Here is a tiny trained network, its code and every weight. The questions are about switching its units off for an input and a class, where a switched-off unit gives its printed mean instead of its output.

import numpy as np


def w(rows, s, z=0):
    codes = np.array(rows[::2]) - 128.0
    scale = np.full(codes.shape[1], s)
    scale[-1] = z or s
    return codes * scale


def norm(h):
    return h / np.sqrt((h * h).mean(-1, keepdims=True) + 1e-5)


def f(y):
    return y / 2 * (1 + np.tanh(0.7978845608 * (y + 0.044715 * y**3)))


def log_softmax(a):
    a = a - a.max(-1, keepdims=True)
    return a - np.log(np.exp(a).sum(-1, keepdims=True))


def net(x, mask):
    res = np.array(x, float).reshape(1, 8) / 4 @ E
    u = 0
    for l in range(2):
        y = f(norm(res) @ A[l][:, :-1].T + A[l][:, -1])
        res = res + np.where(mask[u : u + 5], y, B[l][:, -1]) @ B[l][:, :-1]
        u += 5
    return log_softmax(norm(res)[-1] @ U[:, :-1].T + U[:, -1])


A, B = {}, {}
E = w([
[94,169,59,87,148,44,124],'x0',
[214,150,155,13,129,141,197],'x1',
[164,169,154,198,172,109,146],'x2',
[151,71,136,67,85,72,2],'x3',
[98,197,130,205,75,98,156],'x4',
[118,189,63,123,46,159,79],'x5',
[167,117,165,185,123,122,124],'x6',
[134,101,83,142,171,178,91],'x7',
],0.0046)
A[0] = w([
[146,146,148,107,101,57,150,5],'0.n1',
[141,182,40,130,165,57,191,118],'0.n2',
[146,31,87,68,188,134,77,185],'0.n3',
[120,70,126,154,106,112,23,18],'0.n4',
[2,167,95,67,123,151,114,142],'0.n5',
],0.0099,0.0021)
B[0] = w([
[168,136,132,47,144,89,102,144],'0.n1',
[74,170,131,182,124,100,67,198],'0.n2',
[141,131,169,68,145,216,132,254],'0.n3',
[133,142,75,166,156,84,2,202],'0.n4',
[67,142,30,115,120,123,159,201],'0.n5',
],0.01,0.0063)
A[1] = w([
[148,52,52,178,22,42,48,49],'1.n1',
[183,121,120,248,165,143,136,118],'1.n2',
[213,245,100,144,8,246,142,156],'1.n3',
[239,99,166,54,61,47,162,1],'1.n4',
[130,56,97,180,81,164,2,234],'1.n5',
],0.0088,0.002)
B[1] = w([
[60,249,76,91,77,159,161,192],'1.n1',
[83,136,161,152,177,168,188,187],'1.n2',
[113,105,72,12,149,180,108,201],'1.n3',
[149,191,228,164,19,149,136,167],'1.n4',
[115,132,139,136,149,17,148,253],'1.n5',
],0.011,0.0063)
U = w([
[36,210,14,114,118,55,88,181],'0',
[158,77,169,118,213,75,38,115],'1',
[135,104,126,20,175,254,146,217],'2',
[169,53,90,171,87,141,121,28],'3',
[202,70,63,188,95,118,159,2],'4',
[92,138,192,239,194,133,205,159],'5',
[114,39,71,164,106,141,187,56],'6',
[185,168,215,88,40,136,140,115],'7',
],0.0096,0.0051)

Each question gives the input, the list of numbers given to net, and the class t.
The units are the neurons (one row each of A and B). Each row of codes is followed by its name. A weight is (code - 128) times the scale printed after its matrix; where a second scale follows, it is the last column's (A, B and U).
mask holds one flag per neuron, layer by layer. A switched-off neuron (its flag False) gives its mean, the last column of its row in B, instead of its output. The means were averaged over made-up inputs and are rounded, as every weight is.
A unit's drop is (log p(t) with every unit on - log p(t) with that unit switched off) / (log p(t) with every unit on - log p(t) with every unit switched off).
The circuit of an input: a set's keep is (log p(t) with only the set's units on - log p(t) with every unit switched off) / (log p(t) with every unit on - log p(t) with every unit switched off). Starting from all 10 units, units are removed one at a time, each time the one whose removal leaves the highest keep (on an exact tie, the one counted first), for as long as the keep stays at least 0.8.
units of the circuit, in order: the units of the circuit, biggest drop first
k most important neurons: the k neurons with the biggest drops, biggest first
top k neurons in layer l: the k neurons of layer l with the biggest drops, biggest first
input [1,5,5,-7,-2,4,3,-1], class 2: units of the circuit, in order	1.n3
input [4,-5,6,5,-7,-1,-6,-2], class 1: units of the circuit, in order	0.n3, 0.n4, 1.n1
input [-8,0,-6,4,-4,2,6,4], class 1: top 3 neurons in layer 0	0.n3, 0.n4, 0.n5
input [8,6,0,-7,7,-2,5,5], class 5: units of the circuit, in order	0.n5, 1.n1
input [4,-3,5,-8,7,2,-1,7], class 5: units of the circuit, in order	1.n2, 1.n1
input [3,-1,4,3,-5,-2,4,-4], class 7: units of the circuit, in order	0.n2, 0.n5, 1.n4
input [6,8,8,-7,-5,-2,-4,0], class 5: units of the circuit, in order	1.n3, 0.n5, 1.n1, 0.n2
input [-8,0,-8,7,-5,-2,-4,7], class 1: top 4 neurons in layer 1	1.n5, 1.n1, 1.n3, 1.n2
input [8,-1,2,4,-8,-3,-5,2], class 2: 2 most important neurons	0.n3, 1.n5
input [3,-2,1,-8,-5,0,0,4], class 5: top 3 neurons in layer 1	1.n3, 1.n1, 1.n2
input [-4,-2,5,-8,6,6,1,6], class 2: 2 most important neurons	1.n3, 0.n4
input [-4,-3,-5,3,-2,-7,-2,4], class 1: 2 most important neurons	0.n4, 0.n3
input [-7,2,-4,-1,4,0,4,-4], class 2: top 2 neurons in layer 1	1.n3, 1.n5
input [5,-1,-4,2,1,-5,-5,5], class 2: units of the circuit, in order	0.n3
input [5,-4,7,-3,-2,6,6,4], class 5: units of the circuit, in order	1.n2, 0.n5
input [2,8,4,-8,6,6,5,6], class 2: top 2 neurons in layer 0	0.n4, 0.n5
input [-3,-3,6,0,-6,3,-8,4], class 2: 2 most important neurons	0.n3, 0.n2
input [6,-4,-6,3,-1,-7,2,-5], class 1: units of the circuit, in order	0.n3, 1.n1
input [5,-1,-5,4,-4,-3,-7,-3], class 2: 2 most important neurons	0.n3, 1.n5
input [-4,-6,6,-7,-1,6,-2,4], class 2: top 2 neurons in layer 0	0.n4, 0.n2
input [8,-7,4,-3,5,-2,8,6], class 5: units of the circuit, in order	1.n2
input [4,-5,4,-7,7,3,2,3], class 5: 2 most important neurons	1.n2, 0.n4
input [6,3,6,0,-3,1,5,6], class 5: 2 most important neurons	0.n2, 0.n5
